Below is a small trained network, with its code and all its weights. Each question gives an input and a class and asks what happens when units are switched off, that is, made to give their printed mean instead of their output.

import numpy as np


def w(rows, s, z=0):
    codes = np.array(rows[::2]) - 128.0
    scale = np.full(codes.shape[1], s)
    scale[-1] = z or s
    return codes * scale


def norm(h):
    return h / np.sqrt((h * h).mean(-1, keepdims=True) + 1e-5)


def f(y):
    return y / 2 * (1 + np.tanh(0.7978845608 * (y + 0.044715 * y**3)))


def log_softmax(a):
    a = a - a.max(-1, keepdims=True)
    return a - np.log(np.exp(a).sum(-1, keepdims=True))


def net(x, mask):
    res = np.array(x, float).reshape(1, 2) / 4 @ E
    u = 0
    for l in range(3):
        y = f(norm(res) @ A[l][:, :-1].T + A[l][:, -1])
        res = res + np.where(mask[u : u + 6], y, B[l][:, -1]) @ B[l][:, :-1]
        u += 6
    return log_softmax(norm(res)[-1] @ U[:, :-1].T + U[:, -1])


A, B = {}, {}
E = w([
[149,195,253,39],'x0',
[178,23,156,239],'x1',
],0.0062)
A[0] = w([
[89,81,36,68,26],'L0N0',
[150,106,143,221,136],'L0N1',
[29,116,81,128,71],'L0N2',
[95,112,26,70,28],'L0N3',
[101,124,122,254,6],'L0N4',
[84,129,148,55,24],'L0N5',
],0.0076,0.0013)
B[0] = w([
[109,122,168,254,202],'L0N0',
[39,37,100,87,253],'L0N1',
[143,236,76,183,188],'L0N2',
[150,174,204,184,218],'L0N3',
[231,173,146,37,242],'L0N4',
[233,100,35,29,174],'L0N5',
],0.0054,0.0026)
A[1] = w([
[160,111,151,224,149],'L1N0',
[70,255,91,209,18],'L1N1',
[170,142,33,186,190],'L1N2',
[114,142,234,212,250],'L1N3',
[67,172,27,131,53],'L1N4',
[37,206,165,199,33],'L1N5',
],0.01,0.0019)
B[1] = w([
[96,185,95,63,224],'L1N0',
[192,62,230,143,251],'L1N1',
[128,81,141,55,254],'L1N2',
[75,106,118,196,217],'L1N3',
[172,94,205,182,191],'L1N4',
[254,61,152,79,174],'L1N5',
],0.0087,0.0044)
A[2] = w([
[125,94,6,105,5],'L2N0',
[144,227,67,71,209],'L2N1',
[122,90,40,147,178],'L2N2',
[204,85,131,196,109],'L2N3',
[17,114,214,133,212],'L2N4',
[228,122,187,159,109],'L2N5',
],0.011,0.0025)
B[2] = w([
[76,67,65,62,205],'L2N0',
[166,224,141,186,228],'L2N1',
[121,228,136,44,204],'L2N2',
[224,201,201,125,221],'L2N3',
[48,123,49,234,253],'L2N4',
[140,2,107,157,242],'L2N5',
],0.0087,0.0045)
U = w([
[182,53,174,150,176],'0',
[80,103,67,39,205],'1',
[139,253,138,136,2],'2',
[29,105,94,225,29],'3',
],0.025,0.00078)

Each question gives the input, the list of numbers given to net, and the class t.
The units are the neurons (one row each of A and B). Each row of codes is followed by its name. A weight is (code - 128) times the scale printed after its matrix; where a second scale follows, it is the last column's (A, B and U).
mask holds one flag per neuron, layer by layer. A switched-off neuron (its flag False) gives its mean, the last column of its row in B, instead of its output. The means were averaged over made-up inputs and are rounded, as every weight is.
A unit's drop is (log p(t) with every unit on - log p(t) with that unit switched off) / (log p(t) with every unit on - log p(t) with every unit switched off).
most important unit: the unit with the biggest drop
top k neurons: the k neurons with the biggest drops, biggest first
top k neurons in layer l: the k neurons of layer l with the biggest drops, biggest first
drop when u is switched off: that unit's drop, to one decimal
input [1,-2], class 2: top 3 neurons	(L0N5, L1N1, L2N1)
input [3,0], class 2: top 2 neurons	(L1N1, L1N4)
input [0,4], class 1: top 3 neurons	(L1N4, L1N1, L0N3)
input [-6,0], class 0: most important unit	L0N2
input [8,1], class 3: top 4 neurons	(L0N4, L1N5, L1N0, L2N4)
input [6,1], class 3: top 4 neurons	(L0N4, L1N5, L1N0, L1N1)
input [0,8], class 1: top 2 neurons in layer 2	(L2N2, L2N1)
input [1,-1], class 2: top 2 neurons	(L1N1, L2N1)
input [3,1], class 3: drop when L0N4 is switched off	0.7
input [-7,5], class 1: drop when L1N3 is switched off	0.0
